Below are the code and all the weights of a small trained network. Each question names an input and a class and asks about switching units off, where a switched-off unit gives its printed mean instead of its output.

import numpy as np


def w(rows, s, z=0):
    codes = np.array(rows[::2]) - 128.0
    scale = np.full(codes.shape[1], s)
    scale[-1] = z or s
    return codes * scale


def f(y):
    return np.maximum(y, 0)


def log_softmax(a):
    a = a - a.max(-1, keepdims=True)
    return a - np.log(np.exp(a).sum(-1, keepdims=True))


def net(x, mask):
    res = np.array(x, float).reshape(1, 7) / 4 @ E
    y = f(res @ A[0][:, :-1].T + A[0][:, -1])
    res = res + np.where(mask, y, B[0][:, -1]) @ B[0][:, :-1]
    return log_softmax(res[-1] @ U[:, :-1].T + U[:, -1])


A, B = {}, {}
E = w([
[66,166,124,163,167,225],'x0',
[6,141,129,102,15,173],'x1',
[115,186,23,38,115,44],'x2',
[216,106,176,1,139,121],'x3',
[50,211,129,200,227,128],'x4',
[148,47,48,149,152,188],'x5',
[97,37,213,177,169,79],'x6',
],0.0061)
A[0] = w([
[101,114,146,98,72,105,182],'n1',
[188,109,76,132,130,95,194],'n2',
[152,252,126,94,180,66,169],'n3',
[99,134,154,149,77,98,163],'n4',
[155,132,206,115,104,165,168],'n5',
[104,186,111,83,121,105,233],'n6',
[65,175,79,160,155,183,177],'n7',
[189,114,78,140,126,101,203],'n8',
[100,100,171,166,179,133,222],'n9',
[159,111,104,72,110,124,186],'n10',
[63,124,127,103,48,125,200],'n11',
[115,103,96,55,122,128,143],'n12',
[181,95,87,150,120,112,153],'n13',
[102,116,93,86,80,126,117],'n14',
[125,83,168,163,166,140,182],'n15',
[161,96,75,70,92,120,174],'n16',
[129,78,170,158,132,107,203],'n17',
[117,108,103,84,89,145,107],'n18',
[81,99,139,213,141,97,252],'n19',
[178,154,102,82,133,70,203],'n20',
[77,164,132,189,137,165,222],'n21',
[190,60,168,136,163,140,229],'n22',
[68,183,91,163,114,162,206],'n23',
[173,125,148,84,114,170,166],'n24',
],0.011,0.0033)
B[0] = w([
[134,161,173,148,36,123,197],'n1',
[166,124,68,50,169,100,219],'n2',
[50,170,145,87,163,10,236],'n3',
[112,130,128,182,51,74,181],'n4',
[213,120,178,198,115,124,198],'n5',
[67,247,166,95,112,119,220],'n6',
[94,193,59,186,213,205,255],'n7',
[170,124,52,55,174,93,215],'n8',
[95,42,147,184,180,150,229],'n9',
[201,185,146,25,105,168,219],'n10',
[97,178,154,191,16,169,235],'n11',
[136,193,138,73,92,168,199],'n12',
[158,109,49,72,160,134,195],'n13',
[125,213,157,105,58,181,198],'n14',
[125,58,149,152,172,133,218],'n15',
[182,180,114,42,68,175,242],'n16',
[128,11,150,154,129,70,204],'n17',
[150,194,133,121,59,190,188],'n18',
[5,42,103,212,123,104,247],'n19',
[130,150,122,33,145,40,237],'n20',
[109,132,86,214,154,161,252],'n21',
[171,54,147,122,165,143,252],'n22',
[82,255,63,225,149,167,251],'n23',
[228,157,170,123,128,160,201],'n24',
],0.0062,0.0076)
U = w([
[219,91,227,164,165,156,252],'0',
[238,112,57,40,143,129,98],'1',
[87,85,161,205,23,96,102],'2',
[76,1,139,150,207,126,55],'3',
[141,198,168,77,46,191,9],'4',
[64,174,159,51,157,22,207],'5',
[39,205,12,209,180,181,167],'6',
],0.0071,0.0013)

Each question gives the input, the list of numbers given to net, and the class t.
The units are the neurons (one row each of A and B). Each row of codes is followed by its name. A weight is (code - 128) times the scale printed after its matrix; where a second scale follows, it is the last column's (A, B and U).
mask holds one flag per neuron, in row order. A switched-off neuron (its flag False) gives its mean, the last column of its row in B, instead of its output. The means were averaged over made-up inputs and are rounded, as every weight is.
A unit's drop is (log p(t) with every unit on - log p(t) with that unit switched off) / (log p(t) with every unit on - log p(t) with every unit switched off).
The circuit of an input: a set's keep is (log p(t) with only the set's units on - log p(t) with every unit switched off) / (log p(t) with every unit on - log p(t) with every unit switched off). Starting from the 12 units with the biggest drops (on a tie, the unit counted first), units are removed one at a time, each time the one whose removal leaves the highest keep (on an exact tie, the one counted first), for as long as the keep stays at least 0.8.
circuit, biggest first: the units of the circuit, biggest drop first
unit that matters most: the unit with the biggest drop
k most important neurons: the k neurons with the biggest drops, biggest first
drop of u: that unit's drop, to one decimal
input [-2,-6,2,7,0,-6,-4], class 5: unit that matters most -> n3
input [6,-7,7,2,0,1,6], class 5: circuit, biggest first -> (n3 n7)
input [0,8,6,8,6,-2,6], class 4: circuit, biggest first -> (n11 n19)
input [-7,7,2,7,4,0,7], class 4: circuit, biggest first -> (n19 n3 n1)
input [-3,-8,3,-8,0,-3,-7], class 5: circuit, biggest first -> (n3 n20)
input [-7,-6,1,-2,2,-1,-3], class 5: 3 most important neurons -> (n3 n20 n24)
input [-4,-5,-5,7,3,-8,-6], class 5: 2 most important neurons -> (n3 n20)
input [-4,7,4,-8,-6,7,4], class 4: 2 most important neurons -> (n14 n16)
input [-6,0,-4,-2,4,-8,-5], class 5: 2 most important neurons -> (n3 n7)
input [-3,4,-1,1,2,8,2], class 3: 2 most important neurons -> (n23 n6)
input [-7,2,-1,1,-1,-5,8], class 2: drop of n1 -> 0.2
input [8,-4,4,-4,-1,1,8], class 3: drop of n11 -> 0.1
